Below are the code and all the weights of a small trained network. Each question names an input and a class and asks about switching units off, where a switched-off unit gives its printed mean instead of its output.

import numpy as np


def w(rows, s, z=0):
    codes = np.array(rows[::2]) - 128.0
    scale = np.full(codes.shape[1], s)
    scale[-1] = z or s
    return codes * scale


def f(y):
    return y / 2 * (1 + np.tanh(0.7978845608 * (y + 0.044715 * y**3)))


def log_softmax(a):
    a = a - a.max(-1, keepdims=True)
    return a - np.log(np.exp(a).sum(-1, keepdims=True))


def net(x, mask):
    res = np.array(x, float).reshape(1, 4) / 4 @ E
    y = f(res @ A[0][:, :-1].T + A[0][:, -1])
    res = res + np.where(mask, y, B[0][:, -1]) @ B[0][:, :-1]
    return log_softmax(res[-1] @ U[:, :-1].T + U[:, -1])


A, B = {}, {}
E = w([
[70,231,24],'x0',
[81,111,139],'x1',
[154,140,123],'x2',
[18,225,254],'x3',
],0.007)
A[0] = w([
[133,179,249,148],'n0',
[172,89,194,134],'n1',
[142,203,201,136],'n2',
[152,2,87,142],'n3',
[63,161,32,58],'n4',
[106,140,156,224],'n5',
[122,191,76,103],'n6',
[144,162,169,229],'n7',
[98,151,37,101],'n8',
[92,170,136,252],'n9',
[171,121,193,60],'n10',
[134,78,81,85],'n11',
[201,177,132,228],'n12',
[58,178,157,182],'n13',
[160,88,178,127],'n14',
[25,127,174,251],'n15',
[141,88,78,7],'n16',
[89,153,157,100],'n17',
[156,177,108,48],'n18',
[144,70,26,165],'n19',
[155,75,35,215],'n20',
[97,92,116,155],'n21',
[130,90,92,52],'n22',
[207,113,178,122],'n23',
[180,113,83,61],'n24',
[166,160,61,180],'n25',
[161,143,99,30],'n26',
[120,149,149,117],'n27',
[83,210,30,37],'n28',
[180,167,123,157],'n29',
[183,81,104,115],'n30',
[170,93,179,138],'n31',
[134,84,72,43],'n32',
[239,61,160,168],'n33',
[129,79,182,129],'n34',
],0.011,0.0042)
B[0] = w([
[110,241,66,207],'n0',
[27,204,157,180],'n1',
[155,211,44,180],'n2',
[84,226,69,241],'n3',
[18,130,200,182],'n4',
[117,169,26,168],'n5',
[9,54,243,167],'n6',
[124,132,16,170],'n7',
[61,160,132,181],'n8',
[55,131,7,190],'n9',
[59,181,175,145],'n10',
[181,228,133,165],'n11',
[81,25,37,179],'n12',
[134,195,58,201],'n13',
[24,166,145,167],'n14',
[110,160,19,219],'n15',
[137,238,224,149],'n16',
[144,181,119,151],'n17',
[69,95,224,128],'n18',
[114,203,68,241],'n19',
[111,199,29,254],'n20',
[157,90,107,138],'n21',
[191,222,174,140],'n22',
[50,118,168,174],'n23',
[81,184,120,171],'n24',
[74,136,89,198],'n25',
[89,147,225,129],'n26',
[175,180,118,134],'n27',
[36,184,252,198],'n28',
[53,58,74,150],'n29',
[80,200,116,193],'n30',
[3,158,144,172],'n31',
[153,212,168,158],'n32',
[43,180,75,244],'n33',
[33,150,135,163],'n34',
],0.0052,0.0085)
U = w([
[181,220,86,125],'0',
[42,136,183,104],'1',
[118,124,63,253],'2',
[144,167,95,250],'3',
[162,135,111,167],'4',
[255,124,161,3],'5',
[209,37,201,3],'6',
[168,64,169,3],'7',
],0.0096,0.0042)

Each question gives the input, the list of numbers given to net, and the class t.
The units are the neurons (one row each of A and B). Each row of codes is followed by its name. A weight is (code - 128) times the scale printed after its matrix; where a second scale follows, it is the last column's (A, B and U).
mask holds one flag per neuron, in row order. A switched-off neuron (its flag False) gives its mean, the last column of its row in B, instead of its output. The means were averaged over made-up inputs and are rounded, as every weight is.
A unit's drop is (log p(t) with every unit on - log p(t) with that unit switched off) / (log p(t) with every unit on - log p(t) with every unit switched off).
The circuit of an input: a set's keep is (log p(t) with only the set's units on - log p(t) with every unit switched off) / (log p(t) with every unit on - log p(t) with every unit switched off). Starting from the 12 units with the biggest drops (on a tie, the unit counted first), units are removed one at a time, each time the one whose removal leaves the highest keep (on an exact tie, the one counted first), for as long as the keep stays at least 0.8.
units of the circuit, in order: the units of the circuit, biggest drop first
unit that matters most: the unit with the biggest drop
top k neurons: the k neurons with the biggest drops, biggest first
drop when u is switched off: that unit's drop, to one decimal
input [8,-8,0,6], class 1: top 2 neurons : (n28, n6)
input [7,2,-2,-1], class 1: units of the circuit, in order : (n28, n4)
input [-7,-4,2,-8], class 0: unit that matters most : n3
input [6,0,-6,1], class 1: top 3 neurons : (n28, n4, n6)
input [7,5,-7,-6], class 1: top 3 neurons : (n4, n28, n6)
input [5,7,-7,6], class 2: top 2 neurons : (n9, n15)
input [-8,3,-5,-7], class 1: top 2 neurons : (n31, n23)
input [7,1,3,-4], class 1: drop when n28 is switched off : 0.2
input [5,-1,-3,-4], class 1: drop when n31 is switched off : -0.1
input [-6,2,-7,-8], class 0: drop when n3 is switched off : 0.2
input [6,0,6,-1], class 1: drop when n28 is switched off : 0.2
